Here is a tiny trained network, its code and every weight. The questions are about switching its units off for an input and a class, where a switched-off unit gives its printed mean instead of its output.

import numpy as np


def w(rows, s, z=0):
    codes = np.array(rows[::2]) - 128.0
    scale = np.full(codes.shape[1], s)
    scale[-1] = z or s
    return codes * scale


def f(y):
    return y / 2 * (1 + np.tanh(0.7978845608 * (y + 0.044715 * y**3)))


def log_softmax(a):
    a = a - a.max(-1, keepdims=True)
    return a - np.log(np.exp(a).sum(-1, keepdims=True))


def net(x, mask):
    res = np.array(x, float).reshape(1, 4) / 4 @ E
    y = f(res @ A[0][:, :-1].T + A[0][:, -1])
    res = res + np.where(mask, y, B[0][:, -1]) @ B[0][:, :-1]
    return log_softmax(res[-1] @ U[:, :-1].T + U[:, -1])


A, B = {}, {}
E = w([
[119,137,172,109,135,12,199,133],'x0',
[108,123,168,82,3,119,95,133],'x1',
[181,53,138,241,67,95,133,134],'x2',
[202,222,81,147,102,100,98,141],'x3',
],0.0079)
A[0] = w([
[150,123,133,144,194,134,134,130,103],'n0',
[119,53,146,192,109,125,142,121,126],'n1',
[140,113,139,157,122,121,121,131,106],'n2',
[111,120,134,106,92,116,117,135,99],'n3',
[146,74,133,196,100,121,125,135,118],'n4',
[112,152,132,57,148,150,117,131,123],'n5',
[125,137,140,143,131,138,132,140,132],'n6',
[104,106,150,100,145,29,165,123,83],'n7',
[128,97,116,137,114,255,93,124,91],'n8',
[118,116,111,145,125,170,109,131,100],'n9',
[134,127,128,142,161,125,127,127,125],'n10',
[125,152,127,87,143,136,118,128,95],'n11',
[110,130,135,81,153,145,130,129,111],'n12',
[83,143,139,51,160,159,144,121,125],'n13',
[120,133,120,159,173,128,140,120,121],'n14',
[107,127,137,116,77,122,116,120,128],'n15',
[120,127,133,136,129,131,117,119,89],'n16',
[106,121,140,126,136,76,152,123,91],'n17',
[120,110,151,96,76,134,113,133,109],'n18',
[136,121,119,141,171,122,132,122,102],'n19',
[113,126,140,78,51,134,118,127,116],'n20',
[124,111,129,93,74,138,140,124,104],'n21',
[124,128,122,132,132,131,133,135,130],'n22',
[128,129,127,152,180,119,124,132,102],'n23',
[73,33,161,97,132,155,138,122,24],'n24',
[104,73,139,111,140,143,136,130,80],'n25',
[137,117,107,145,173,137,147,133,102],'n26',
[144,109,136,154,120,123,129,130,101],'n27',
[122,125,128,110,127,80,145,134,91],'n28',
[127,129,121,138,121,195,117,127,82],'n29',
[131,121,140,104,135,84,145,133,103],'n30',
[127,144,142,108,141,137,123,127,96],'n31',
[138,106,118,154,111,120,135,118,105],'n32',
[104,71,135,127,163,139,147,126,97],'n33',
[180,230,104,162,104,105,105,127,2],'n34',
[125,127,129,162,185,137,136,128,114],'n35',
],0.019,0.0061)
B[0] = w([
[111,67,139,150,111,161,128,133,184],'n0',
[104,147,48,129,124,72,122,127,246],'n1',
[110,137,106,123,132,95,128,119,155],'n2',
[120,90,140,143,122,142,118,129,163],'n3',
[111,131,63,150,124,44,130,125,237],'n4',
[116,137,80,155,125,63,132,117,204],'n5',
[115,135,131,122,128,129,129,121,131],'n6',
[151,173,240,141,127,86,128,125,215],'n7',
[155,175,251,146,128,83,129,121,255],'n8',
[137,153,175,132,131,104,145,135,166],'n9',
[117,110,133,142,113,144,125,127,152],'n10',
[136,120,84,140,118,81,134,134,162],'n11',
[113,143,79,125,123,100,131,130,173],'n12',
[105,135,47,139,125,52,119,128,224],'n13',
[107,88,137,141,126,159,131,112,174],'n14',
[107,86,131,149,136,161,138,112,184],'n15',
[138,131,128,128,126,132,133,132,122],'n16',
[150,153,183,134,132,121,132,125,168],'n17',
[109,68,141,149,130,166,135,121,196],'n18',
[118,89,135,141,120,147,124,124,160],'n19',
[97,47,132,155,133,177,128,126,222],'n20',
[116,82,139,143,125,156,126,123,180],'n21',
[134,120,128,134,121,126,130,135,130],'n22',
[111,84,139,137,124,148,126,123,167],'n23',
[175,176,89,53,132,228,126,145,221],'n24',
[159,153,105,86,133,186,128,141,170],'n25',
[108,79,138,137,125,151,135,112,173],'n26',
[118,132,102,135,131,92,128,129,156],'n27',
[140,160,172,136,130,110,119,122,155],'n28',
[139,149,193,124,131,97,129,134,175],'n29',
[141,152,176,140,125,105,125,134,159],'n30',
[133,132,104,134,128,115,128,124,138],'n31',
[118,135,98,133,131,92,128,119,160],'n32',
[153,139,108,86,139,209,132,143,180],'n33',
[167,186,79,38,142,219,129,150,207],'n34',
[109,69,138,154,130,158,116,128,183],'n35',
],0.035,0.011)
U = w([
[93,131,50,147,126,32,113,133,237],'0',
[165,162,254,151,142,79,123,136,2],'1',
[72,3,151,168,127,178,114,120,105],'2',
[175,156,89,37,159,185,115,181,252],'3',
],0.0076,0.00069)

Each question gives the input, the list of numbers given to net, and the class t.
The units are the neurons (one row each of A and B). Each row of codes is followed by its name. A weight is (code - 128) times the scale printed after its matrix; where a second scale follows, it is the last column's (A, B and U).
mask holds one flag per neuron, in row order. A switched-off neuron (its flag False) gives its mean, the last column of its row in B, instead of its output. The means were averaged over made-up inputs and are rounded, as every weight is.
A unit's drop is (log p(t) with every unit on - log p(t) with that unit switched off) / (log p(t) with every unit on - log p(t) with every unit switched off).
The circuit of an input: a set's keep is (log p(t) with only the set's units on - log p(t) with every unit switched off) / (log p(t) with every unit on - log p(t) with every unit switched off). Starting from the 12 units with the biggest drops (on a tie, the unit counted first), units are removed one at a time, each time the one whose removal leaves the highest keep (on an exact tie, the one counted first), for as long as the keep stays at least 0.8.
circuit, biggest first: the units of the circuit, biggest drop first
unit that matters most: the unit with the biggest drop
top k neurons: the k neurons with the biggest drops, biggest first
drop of u: that unit's drop, to one decimal
input [-1,-6,-3,-7], class 3: top 2 neurons => n24, n33
input [-1,-5,4,-3], class 2: unit that matters most => n13
input [3,8,-7,2], class 2: top 3 neurons => n20, n18, n1
input [-1,6,-4,-7], class 3: top 2 neurons => n24, n25
input [5,-1,1,-7], class 3: top 2 neurons => n24, n8
input [-6,1,8,-3], class 0: top 2 neurons => n1, n4
input [-1,1,8,-8], class 0: top 3 neurons => n4, n1, n34
input [7,5,-6,1], class 1: top 3 neurons => n7, n1, n4
input [5,-1,-4,-2], class 1: top 3 neurons => n7, n1, n4
input [6,8,-4,-5], class 2: top 3 neurons => n20, n8, n18
input [-1,5,-5,-6], class 3: top 2 neurons => n24, n4
input [-3,-7,8,-8], class 0: top 3 neurons => n1, n4, n34
input [-1,3,5,-7], class 3: drop of n24 => 1.6
input [-7,7,4,1], class 1: circuit, biggest first => n8
input [-4,-2,8,-6], class 0: drop of n4 => 1.4
input [-4,6,3,2], class 2: drop of n3 => 0.0
